Below are the code and all the weights of a small trained network. Each question names an input and a class and asks about switching units off, where a switched-off unit gives its printed mean instead of its output.

import numpy as np


def w(rows, s, z=0):
    codes = np.array(rows[::2]) - 128.0
    scale = np.full(codes.shape[1], s)
    scale[-1] = z or s
    return codes * scale


def norm(h):
    return h / np.sqrt((h * h).mean(-1, keepdims=True) + 1e-5)


def f(y):
    return y / 2 * (1 + np.tanh(0.7978845608 * (y + 0.044715 * y**3)))


def log_softmax(a):
    a = a - a.max(-1, keepdims=True)
    return a - np.log(np.exp(a).sum(-1, keepdims=True))


def net(x, mask):
    res = np.array(x, float).reshape(1, 4) / 4 @ E
    u = 0
    for l in range(3):
        y = f(norm(res) @ A[l][:, :-1].T + A[l][:, -1])
        res = res + np.where(mask[u : u + 9], y, B[l][:, -1]) @ B[l][:, :-1]
        u += 9
    return log_softmax(norm(res)[-1] @ U[:, :-1].T + U[:, -1])


A, B = {}, {}
E = w([
[197,141,164,137],'x0',
[103,105,209,84],'x1',
[140,212,93,4],'x2',
[99,215,205,155],'x3',
],0.0032)
A[0] = w([
[121,75,195,74,121],'L0N0',
[185,107,108,116,178],'L0N1',
[130,157,146,131,4],'L0N2',
[1,138,94,124,156],'L0N3',
[142,70,106,108,114],'L0N4',
[113,100,181,97,97],'L0N5',
[116,205,159,170,96],'L0N6',
[74,97,170,85,66],'L0N7',
[141,182,57,178,69],'L0N8',
],0.0093,0.0034)
B[0] = w([
[167,190,10,218,238],'L0N0',
[165,85,187,132,209],'L0N1',
[164,109,42,85,80],'L0N2',
[253,118,193,134,252],'L0N3',
[227,80,133,112,177],'L0N4',
[150,150,97,167,171],'L0N5',
[233,90,183,105,222],'L0N6',
[146,227,46,176,158],'L0N7',
[118,235,53,190,186],'L0N8',
],0.0056,0.0022)
A[1] = w([
[133,74,52,96,169],'L1N0',
[119,204,95,41,215],'L1N1',
[77,206,219,130,102],'L1N2',
[90,179,41,177,158],'L1N3',
[159,131,47,224,130],'L1N4',
[127,160,141,46,2],'L1N5',
[254,159,170,140,97],'L1N6',
[114,93,160,229,200],'L1N7',
[205,155,135,141,101],'L1N8',
],0.0082,0.003)
B[1] = w([
[201,145,156,160,151],'L1N0',
[85,93,255,170,186],'L1N1',
[239,149,64,141,154],'L1N2',
[118,245,121,217,158],'L1N3',
[110,198,144,139,215],'L1N4',
[94,99,179,120,128],'L1N5',
[119,47,55,176,255],'L1N6',
[112,113,196,84,227],'L1N7',
[130,83,82,178,195],'L1N8',
],0.0073,0.0063)
A[2] = w([
[31,154,100,84,16],'L2N0',
[128,158,182,53,77],'L2N1',
[208,176,94,74,2],'L2N2',
[2,130,108,96,75],'L2N3',
[166,78,28,64,106],'L2N4',
[29,83,134,172,199],'L2N5',
[93,84,78,66,117],'L2N6',
[114,145,74,75,149],'L2N7',
[151,79,105,127,78],'L2N8',
],0.008,0.0041)
B[2] = w([
[242,212,125,171,88],'L2N0',
[16,82,199,157,96],'L2N1',
[58,57,209,141,83],'L2N2',
[169,99,232,230,86],'L2N3',
[175,31,112,159,152],'L2N4',
[3,123,160,31,253],'L2N5',
[113,77,103,187,89],'L2N6',
[213,154,174,223,79],'L2N7',
[163,159,18,158,157],'L2N8',
],0.0044,0.0028)
U = w([
[255,62,97,177,228],'0',
[57,96,211,116,254],'1',
[109,215,95,213,253],'2',
[126,60,76,191,251],'3',
[91,129,80,111,8],'4',
[126,186,72,85,2],'5',
[95,156,61,65,2],'6',
[88,174,64,78,2],'7',
],0.0084,0.0041)

Each question gives the input, the list of numbers given to net, and the class t.
The units are the neurons (one row each of A and B). Each row of codes is followed by its name. A weight is (code - 128) times the scale printed after its matrix; where a second scale follows, it is the last column's (A, B and U).
mask holds one flag per neuron, layer by layer. A switched-off neuron (its flag False) gives its mean, the last column of its row in B, instead of its output. The means were averaged over made-up inputs and are rounded, as every weight is.
A unit's drop is (log p(t) with every unit on - log p(t) with that unit switched off) / (log p(t) with every unit on - log p(t) with every unit switched off).
The circuit of an input: a set's keep is (log p(t) with only the set's units on - log p(t) with every unit switched off) / (log p(t) with every unit on - log p(t) with every unit switched off). Starting from the 12 units with the biggest drops (on a tie, the unit counted first), units are removed one at a time, each time the one whose removal leaves the highest keep (on an exact tie, the one counted first), for as long as the keep stays at least 0.8.
circuit, biggest first: the units of the circuit, biggest drop first
unit that matters most: the unit with the biggest drop
top k neurons: the k neurons with the biggest drops, biggest first
top k neurons in layer l: the k neurons of layer l with the biggest drops, biggest first
input [8,-7,4,5], class 3: unit that matters most	L0N6
input [-3,-5,-1,5], class 0: top 3 neurons	(L0N6; L0N3; L0N0)
input [-7,-1,5,5], class 3: top 2 neurons	(L0N3; L1N6)
input [1,-7,-7,-4], class 1: top 4 neurons	(L0N0; L1N7; L0N7; L1N2)
input [1,-3,-4,7], class 0: circuit, biggest first	(L0N6; L1N1)
input [1,6,5,3], class 2: top 2 neurons in layer 0	(L0N0; L0N7)
input [-5,-4,4,-5], class 0: circuit, biggest first	(L1N0; L0N0)
input [-5,-2,-5,-4], class 1: circuit, biggest first	(L1N7; L1N6)
input [7,8,4,-6], class 2: circuit, biggest first	(L0N0; L0N6)
input [4,8,-4,-7], class 2: circuit, biggest first	(L0N0; L1N4)
input [0,-6,2,-4], class 2: top 3 neurons	(L0N8; L0N6; L0N3)
input [2,-4,3,-1], class 2: top 2 neurons in layer 0	(L0N8; L0N3)
input [5,6,-4,2], class 2: top 2 neurons	(L0N0; L0N3)
input [-4,4,5,-3], class 1: circuit, biggest first	(L1N1)
input [1,3,4,4], class 0: top 2 neurons in layer 0	(L0N6; L0N8)
input [-5,0,6,3], class 1: top 4 neurons	(L1N1; L1N5; L0N1; L0N4)
input [-2,-4,-4,-2], class 1: top 3 neurons	(L0N0; L0N7; L1N7)
input [-7,7,7,8], class 0: top 2 neurons	(L1N2; L0N3)
input [7,1,-7,-5], class 1: top 4 neurons in layer 1	(L1N2; L1N7; L1N6; L1N8)
input [0,-4,8,6], class 1: circuit, biggest first	(L1N1)
input [-3,8,5,-1], class 2: top 2 neurons	(L0N0; L0N7)
input [8,5,4,2], class 3: top 3 neurons in layer 1	(L1N6; L1N1; L1N0)
input [0,-2,-3,6], class 0: top 2 neurons in layer 1	(L1N2; L1N1)
